Below are the code and all the weights of a small trained network. Each question names an input and a target symbol and asks about switching units off, where a switched-off unit gives its printed mean instead of its output.

import numpy as np


def w(rows, s, z=0):
    codes = np.array(rows[::2]) - 128.0
    scale = np.full(codes.shape[1], s)
    scale[-1] = z or s
    return codes * scale


def f(y):
    return y / 2 * (1 + np.tanh(0.7978845608 * (y + 0.044715 * y**3)))


def softmax(a):
    e = np.exp(a - a.max(-1, keepdims=True))
    return e / e.sum(-1, keepdims=True)


def log_softmax(a):
    a = a - a.max(-1, keepdims=True)
    return a - np.log(np.exp(a).sum(-1, keepdims=True))


def net(x, mask):
    ids = ['αγεζηλμξπτφψω'.index(c) for c in x.split()]
    T = len(ids)
    res = E[ids] + P[:T]
    r = res
    for j in range(3):
        rows = slice(4 * j, 4 * j + 4)
        q, k, v = (r @ M[0][rows].T for M in (Q, K, V))
        z = softmax(np.where(np.tri(T) > 0, q @ k.T / 4**0.5, -1e9)) @ v
        o = O[0][rows]
        res = res + np.where(mask[j], z, o[:, -1]) @ o[:, :-1]
    y = f(res @ A[0][:, :-1].T + A[0][:, -1])
    res = res + np.where(mask[3:15], y, B[0][:, -1]) @ B[0][:, :-1]
    return log_softmax(res[-1] @ U[:, :-1].T + U[:, -1])


Q, K, V, O, A, B = {}, {}, {}, {}, {}, {}
E = w([
[149,111,152],'α',
[149,109,159],'γ',
[198,187,58],'ε',
[145,113,160],'ζ',
[139,188,133],'η',
[143,107,159],'λ',
[149,112,159],'μ',
[74,19,211],'ξ',
[73,215,176],'π',
[182,58,82],'τ',
[158,249,103],'φ',
[143,225,137],'ψ',
[61,133,224],'ω',
],0.019)
P = w([
[61,2,56],'0',
[155,85,146],'1',
[163,109,153],'2',
[154,119,140],'3',
[158,123,138],'4',
[161,124,142],'5',
[164,127,139],'6',
[160,127,138],'7',
[166,121,139],'8',
[167,123,139],'9',
[162,126,135],'10',
],0.0081)
Q[0] = w([
[60,192,77],'H0',
[164,166,141],'H0',
[196,202,169],'H0',
[112,176,123],'H0',
[73,111,95],'H1',
[117,162,1],'H1',
[77,208,132],'H1',
[8,170,202],'H1',
[53,188,38],'H2',
[111,138,128],'H2',
[162,117,13],'H2',
[64,168,161],'H2',
],0.026)
K[0] = w([
[214,174,220],'H0',
[117,169,110],'H0',
[99,217,105],'H0',
[158,164,173],'H0',
[198,84,115],'H1',
[241,208,181],'H1',
[135,133,251],'H1',
[126,4,207],'H1',
[230,159,225],'H2',
[135,136,144],'H2',
[235,97,118],'H2',
[109,165,185],'H2',
],0.023)
V[0] = w([
[156,112,162],'H0',
[57,169,87],'H0',
[184,88,106],'H0',
[88,151,80],'H0',
[80,150,77],'H1',
[138,120,135],'H1',
[111,137,116],'H1',
[104,139,97],'H1',
[200,142,2],'H2',
[73,152,155],'H2',
[63,137,148],'H2',
[138,196,74],'H2',
],0.0085)
O[0] = w([
[125,97,110,124],'H0',
[113,183,150,157],'H0',
[204,101,147,82],'H0',
[139,169,156,134],'H0',
[99,181,140,104],'H1',
[135,122,127,133],'H1',
[105,163,133,124],'H1',
[104,174,139,112],'H1',
[244,155,244,2],'H2',
[67,167,89,186],'H2',
[82,158,89,187],'H2',
[122,214,176,95],'H2',
],0.011,0.0044)
A[0] = w([
[76,82,216,33],'N0',
[168,78,126,3],'N1',
[159,161,135,27],'N2',
[173,196,81,71],'N3',
[76,173,147,1],'N4',
[117,143,138,65],'N5',
[176,170,53,72],'N6',
[99,125,128,123],'N7',
[85,127,210,102],'N8',
[206,153,9,126],'N9',
[130,200,96,101],'N10',
[95,94,126,24],'N11',
],0.011,0.0078)
B[0] = w([
[101,55,155,144],'N0',
[103,248,82,176],'N1',
[107,44,122,151],'N2',
[60,98,164,175],'N3',
[181,91,109,229],'N4',
[129,152,160,121],'N5',
[101,138,187,139],'N6',
[142,96,109,207],'N7',
[79,123,134,162],'N8',
[109,94,218,184],'N9',
[182,131,114,254],'N10',
[167,184,250,170],'N11',
],0.017,0.0064)
U = w([
[171,76,100,134],'α',
[154,82,101,101],'γ',
[146,99,176,26],'ε',
[170,62,93,140],'ζ',
[113,158,130,196],'η',
[157,76,100,124],'λ',
[154,82,106,139],'μ',
[117,29,128,1],'ξ',
[108,182,27,158],'π',
[201,156,121,149],'τ',
[63,217,188,65],'φ',
[83,204,138,194],'ψ',
[2,145,118,103],'ω',
],0.0084,0.004)

Each question gives the input, a string of symbols that net reads in full, and the target symbol t.
The units are the heads (4 rows each of Q, K, V and O) and the neurons (one row each of A and B). Each row of codes is followed by its name. A weight is (code - 128) times the scale printed after its matrix; where a second scale follows, it is the last column's (O, A, B and U).
mask holds one flag per unit, heads first, then neurons. A switched-off unit (its flag False) gives its mean, the last column of its rows in O or B, instead of its output. The means were averaged over made-up inputs and are rounded, as every weight is.
A unit's drop is (log p(t) with every unit on - log p(t) with that unit switched off) / (log p(t) with every unit on - log p(t) with every unit switched off).
The circuit of an input: a set's keep is (log p(t) with only the set's units on - log p(t) with every unit switched off) / (log p(t) with every unit on - log p(t) with every unit switched off). Starting from the 12 units with the biggest drops (on a tie, the unit counted first), units are removed one at a time, each time the one whose removal leaves the highest keep (on an exact tie, the one counted first), for as long as the keep stays at least 0.8.
circuit, biggest first: the units of the circuit, biggest drop first
top k neurons: the k neurons with the biggest drops, biggest first
which heads matter: for each layer, one digit per head in row order, 1 if its drop is at least 0.15 and else 0, layers parted by /
drop of u: that unit's drop, to one decimal
input ε ξ μ ε π π η, target π: circuit, biggest first => (N11, H2)
input ξ π ω ξ γ ε π τ μ, target ξ: which heads matter => 001
input ε λ γ, target ε: circuit, biggest first => (H2, N0)
input α μ τ ω γ λ φ, target φ: circuit, biggest first => (N6, N9)
input ε φ ε τ ζ ψ ω ζ ω α ζ, target ε: which heads matter => 001
input φ ψ α ω λ ε ζ, target φ: circuit, biggest first => (H2, N8, H1)
input ω λ ξ ζ γ ξ ω η, target ω: top 2 neurons => (N4, N9)
input ω π ξ ζ ζ λ γ π α ω, target ω: circuit, biggest first => (H2)
input ω π π ω π ω η ω ψ, target ω: top 4 neurons => (N9, N6, N3, N11)
input ω ψ π α ω, target ω: which heads matter => 000
input φ α π τ ω ω ξ ε μ, target φ: top 3 neurons => (N8, N4, N7)
input φ η η ζ α η λ, target φ: drop of N3 => 0.0
input ε α μ ξ τ α π γ α, target ε: drop of H2 => 1.2
input ζ α π π ζ ω ψ, target ω: drop of N11 => 0.2
input ε α π γ ξ ε π η ψ λ, target ε: drop of H2 => 1.3
input η ζ φ, target φ: top neuron => (N3)
